Here is a tiny trained network, its code and every weight. The questions are about switching its units off for an input and a class, where a switched-off unit gives its printed mean instead of its output.

import numpy as np


def w(rows, s, z=0):
    codes = np.array(rows[::2]) - 128.0
    scale = np.full(codes.shape[1], s)
    scale[-1] = z or s
    return codes * scale


def norm(h):
    return h / np.sqrt((h * h).mean(-1, keepdims=True) + 1e-5)


def f(y):
    return y / 2 * (1 + np.tanh(0.7978845608 * (y + 0.044715 * y**3)))


def log_softmax(a):
    a = a - a.max(-1, keepdims=True)
    return a - np.log(np.exp(a).sum(-1, keepdims=True))


def net(x, mask):
    res = np.array(x, float).reshape(1, 5) / 4 @ E
    u = 0
    for l in range(4):
        y = f(norm(res) @ A[l][:, :-1].T + A[l][:, -1])
        res = res + np.where(mask[u : u + 3], y, B[l][:, -1]) @ B[l][:, :-1]
        u += 3
    return log_softmax(norm(res)[-1] @ U[:, :-1].T + U[:, -1])


A, B = {}, {}
E = w([
[137,114,177,111,111,131,169,150,134,124,140,113],'x0',
[125,123,127,167,170,150,166,68,142,141,161,144],'x1',
[168,137,127,185,116,137,87,130,147,101,127,94],'x2',
[139,254,97,86,130,206,119,197,195,221,172,119],'x3',
[93,49,67,189,127,78,194,210,139,198,68,110],'x4',
],0.0088)
A[0] = w([
[140,134,159,119,186,48,102,120,34,2,185,195,145],'0.n0',
[193,165,66,124,141,144,198,167,136,208,85,124,83],'0.n1',
[149,93,150,181,126,89,174,88,7,170,16,92,4],'0.n2',
],0.0063,0.0036)
B[0] = w([
[141,12,228,170,62,213,122,118,169,186,166,102,255],'0.n0',
[110,116,83,161,86,155,72,156,167,113,99,166,194],'0.n1',
[143,187,97,153,170,99,202,101,143,133,116,119,200],'0.n2',
],0.011,0.006)
A[1] = w([
[114,147,133,144,160,119,108,187,121,188,154,117,57],'1.n0',
[147,255,138,86,121,172,131,122,128,99,181,156,19],'1.n1',
[196,166,130,90,145,84,147,95,86,234,156,85,3],'1.n2',
],0.0083,0.0023)
B[1] = w([
[100,113,68,163,166,219,230,103,113,166,135,125,156],'1.n0',
[66,140,158,103,206,120,71,160,1,145,159,156,254],'1.n1',
[108,151,120,154,194,149,82,78,108,127,117,141,118],'1.n2',
],0.012,0.0048)
A[2] = w([
[104,204,156,135,148,108,59,108,22,113,127,181,83],'2.n0',
[127,92,108,157,163,1,158,128,106,118,145,119,145],'2.n1',
[129,91,117,168,150,144,166,166,107,123,102,100,4],'2.n2',
],0.0088,0.0021)
B[2] = w([
[130,125,170,66,177,87,131,123,65,145,186,62,254],'2.n0',
[145,189,174,110,150,51,68,130,109,76,56,91,225],'2.n1',
[8,174,124,117,157,137,143,125,146,162,155,172,185],'2.n2',
],0.014,0.0056)
A[3] = w([
[119,188,128,110,121,102,104,123,160,157,114,100,51],'3.n0',
[102,151,154,136,165,1,105,99,102,111,50,109,2],'3.n1',
[96,119,168,75,115,141,93,98,158,134,44,115,199],'3.n2',
],0.0083,0.0031)
B[3] = w([
[138,64,158,137,251,66,176,137,165,91,197,159,138],'3.n0',
[75,177,161,162,62,95,139,171,149,78,95,155,255],'3.n1',
[194,154,103,172,181,91,93,37,124,99,135,131,188],'3.n2',
],0.017,0.0071)
U = w([
[255,37,214,120,79,173,91,12,145,91,144,141,251],'0',
[91,192,161,184,109,7,159,113,190,54,62,176,107],'1',
[116,138,152,6,191,153,86,148,5,173,202,100,179],'2',
[58,129,7,134,156,215,181,236,210,199,123,193,28],'3',
],0.0089,0.0011)

Each question gives the input, the list of numbers given to net, and the class t.
The units are the neurons (one row each of A and B). Each row of codes is followed by its name. A weight is (code - 128) times the scale printed after its matrix; where a second scale follows, it is the last column's (A, B and U).
mask holds one flag per neuron, layer by layer. A switched-off neuron (its flag False) gives its mean, the last column of its row in B, instead of its output. The means were averaged over made-up inputs and are rounded, as every weight is.
A unit's drop is (log p(t) with every unit on - log p(t) with that unit switched off) / (log p(t) with every unit on - log p(t) with every unit switched off).
The circuit of an input: a set's keep is (log p(t) with only the set's units on - log p(t) with every unit switched off) / (log p(t) with every unit on - log p(t) with every unit switched off). Starting from all 12 units, units are removed one at a time, each time the one whose removal leaves the highest keep (on an exact tie, the one counted first), for as long as the keep stays at least 0.8.
circuit, biggest first: the units of the circuit, biggest drop first
k most important neurons: the k neurons with the biggest drops, biggest first
drop of u: that unit's drop, to one decimal
input [5,1,4,-7,-1], class 0: circuit, biggest first	[0.n0]
input [-8,-5,-4,0,0], class 0: 4 most important neurons	[1.n1 2.n1 3.n1 2.n0]
input [8,-5,6,2,1], class 3: 3 most important neurons	[2.n1 0.n0 2.n0]
input [8,-1,2,0,-2], class 0: circuit, biggest first	[1.n1 3.n1]
input [-5,-2,7,1,-8], class 2: 2 most important neurons	[1.n1 2.n0]
input [7,-2,0,1,1], class 3: 2 most important neurons	[2.n1 0.n0]
input [7,-4,-2,1,1], class 3: 4 most important neurons	[2.n1 0.n0 1.n1 2.n0]
input [-5,-4,8,2,2], class 3: 2 most important neurons	[2.n1 1.n1]
input [-5,8,1,-6,-1], class 0: 2 most important neurons	[0.n0 3.n1]
input [0,-5,3,-2,-6], class 0: drop of 0.n0	0.7
input [8,-5,-6,-8,-4], class 0: drop of 0.n0	2.0
input [5,0,-2,4,4], class 3: drop of 3.n2	0.0
input [3,-6,6,0,-6], class 0: drop of 1.n1	0.1
input [-4,-2,-6,-6,-8], class 0: circuit, biggest first	[0.n0]
